Here is a tiny trained network, its code and every weight. The questions are about switching its units off for an input and a class, where a switched-off unit gives its printed mean instead of its output.

import numpy as np


def w(rows, s, z=0):
    codes = np.array(rows[::2]) - 128.0
    scale = np.full(codes.shape[1], s)
    scale[-1] = z or s
    return codes * scale


def norm(h):
    return h / np.sqrt((h * h).mean(-1, keepdims=True) + 1e-5)


def f(y):
    return np.maximum(y, 0)


def log_softmax(a):
    a = a - a.max(-1, keepdims=True)
    return a - np.log(np.exp(a).sum(-1, keepdims=True))


def net(x, mask):
    res = np.array(x, float).reshape(1, 5) / 4 @ E
    u = 0
    for l in range(3):
        y = f(norm(res) @ A[l][:, :-1].T + A[l][:, -1])
        res = res + np.where(mask[u : u + 3], y, B[l][:, -1]) @ B[l][:, :-1]
        u += 3
    return log_softmax(norm(res)[-1] @ U[:, :-1].T + U[:, -1])


A, B = {}, {}
E = w([
[96,73,57,98,1,95,155,113,225,242],'x0',
[90,150,83,222,213,225,16,219,167,150],'x1',
[42,190,58,199,50,156,150,57,115,13],'x2',
[78,226,102,158,63,48,155,240,221,121],'x3',
[210,199,102,121,128,219,33,240,157,84],'x4',
],0.0066)
A[0] = w([
[202,74,184,2,113,165,112,60,46,200,59],'0.n0',
[3,172,114,161,107,200,148,89,105,143,108],'0.n1',
[160,134,119,115,39,83,159,184,189,179,1],'0.n2',
],0.0059,0.003)
B[0] = w([
[247,52,155,148,188,48,134,148,247,107,253],'0.n0',
[73,104,216,118,68,106,2,95,120,145,203],'0.n1',
[174,235,80,169,79,117,209,88,63,208,212],'0.n2',
],0.0086,0.0049)
A[1] = w([
[69,171,154,151,168,141,146,131,70,124,5],'1.n0',
[202,179,97,130,184,255,80,246,159,154,137],'1.n1',
[183,203,166,96,217,154,169,178,53,32,99],'1.n2',
],0.0087,0.0034)
B[1] = w([
[162,34,141,124,145,80,142,154,107,153,143],'1.n0',
[14,122,125,161,109,170,37,45,3,134,254],'1.n1',
[143,192,102,154,145,116,190,160,170,136,207],'1.n2',
],0.013,0.009)
A[2] = w([
[114,185,159,105,89,167,114,118,65,2,26],'2.n0',
[103,139,118,72,54,67,118,126,145,212,6],'2.n1',
[109,61,105,117,146,171,122,136,143,236,135],'2.n2',
],0.0088,0.0025)
B[2] = w([
[62,109,104,184,141,128,98,32,104,147,236],'2.n0',
[142,202,65,162,143,183,132,221,124,139,254],'2.n1',
[85,149,175,142,183,128,113,2,123,83,217],'2.n2',
],0.011,0.005)
U = w([
[51,110,123,195,137,167,21,18,31,138,205],'0',
[191,139,190,119,215,176,92,175,73,101,39],'1',
[83,103,201,108,119,118,63,245,163,116,43],'2',
[138,95,127,8,120,168,121,165,123,108,4],'3',
[227,3,191,77,204,66,200,75,173,110,230],'4',
[134,254,82,152,60,90,225,174,180,176,204],'5',
[146,90,103,22,129,172,91,191,149,87,1],'6',
[153,46,69,55,41,198,184,131,137,81,46],'7',
],0.012,0.0052)

Each question gives the input, the list of numbers given to net, and the class t.
The units are the neurons (one row each of A and B). Each row of codes is followed by its name. A weight is (code - 128) times the scale printed after its matrix; where a second scale follows, it is the last column's (A, B and U).
mask holds one flag per neuron, layer by layer. A switched-off neuron (its flag False) gives its mean, the last column of its row in B, instead of its output. The means were averaged over made-up inputs and are rounded, as every weight is.
A unit's drop is (log p(t) with every unit on - log p(t) with that unit switched off) / (log p(t) with every unit on - log p(t) with every unit switched off).
The circuit of an input: a set's keep is (log p(t) with only the set's units on - log p(t) with every unit switched off) / (log p(t) with every unit on - log p(t) with every unit switched off). Starting from all 9 units, units are removed one at a time, each time the one whose removal leaves the highest keep (on an exact tie, the one counted first), for as long as the keep stays at least 0.8.
circuit, biggest first: the units of the circuit, biggest drop first
top k neurons: the k neurons with the biggest drops, biggest first
k most important neurons of layer l: the k neurons of layer l with the biggest drops, biggest first
drop when u is switched off: that unit's drop, to one decimal
input [1,7,-6,8,4], class 0: circuit, biggest first => [1.n1]
input [8,4,7,1,4], class 5: top 4 neurons => [1.n1, 0.n1, 2.n0, 2.n1]
input [2,-4,6,-8,3], class 4: circuit, biggest first => [1.n1, 0.n0]
input [-7,-5,4,8,-4], class 5: 2 most important neurons of layer 1 => [1.n1, 1.n2]
input [5,-7,7,-2,-4], class 7: circuit, biggest first => [1.n1, 1.n2]
input [-7,-1,1,-5,0], class 5: 2 most important neurons of layer 1 => [1.n2, 1.n1]
input [-7,-7,2,1,-2], class 5: top 2 neurons => [1.n2, 1.n1]
input [-1,0,-7,4,-7], class 4: top 3 neurons => [1.n1, 1.n2, 2.n2]
input [7,-7,8,-1,-2], class 5: top 2 neurons => [1.n1, 2.n1]
input [1,4,-1,8,-6], class 5: drop when 1.n1 is switched off => 0.7
input [3,-8,3,2,-5], class 5: drop when 1.n1 is switched off => 0.6
input [-4,-3,-7,6,7], class 0: drop when 1.n1 is switched off => 3.9
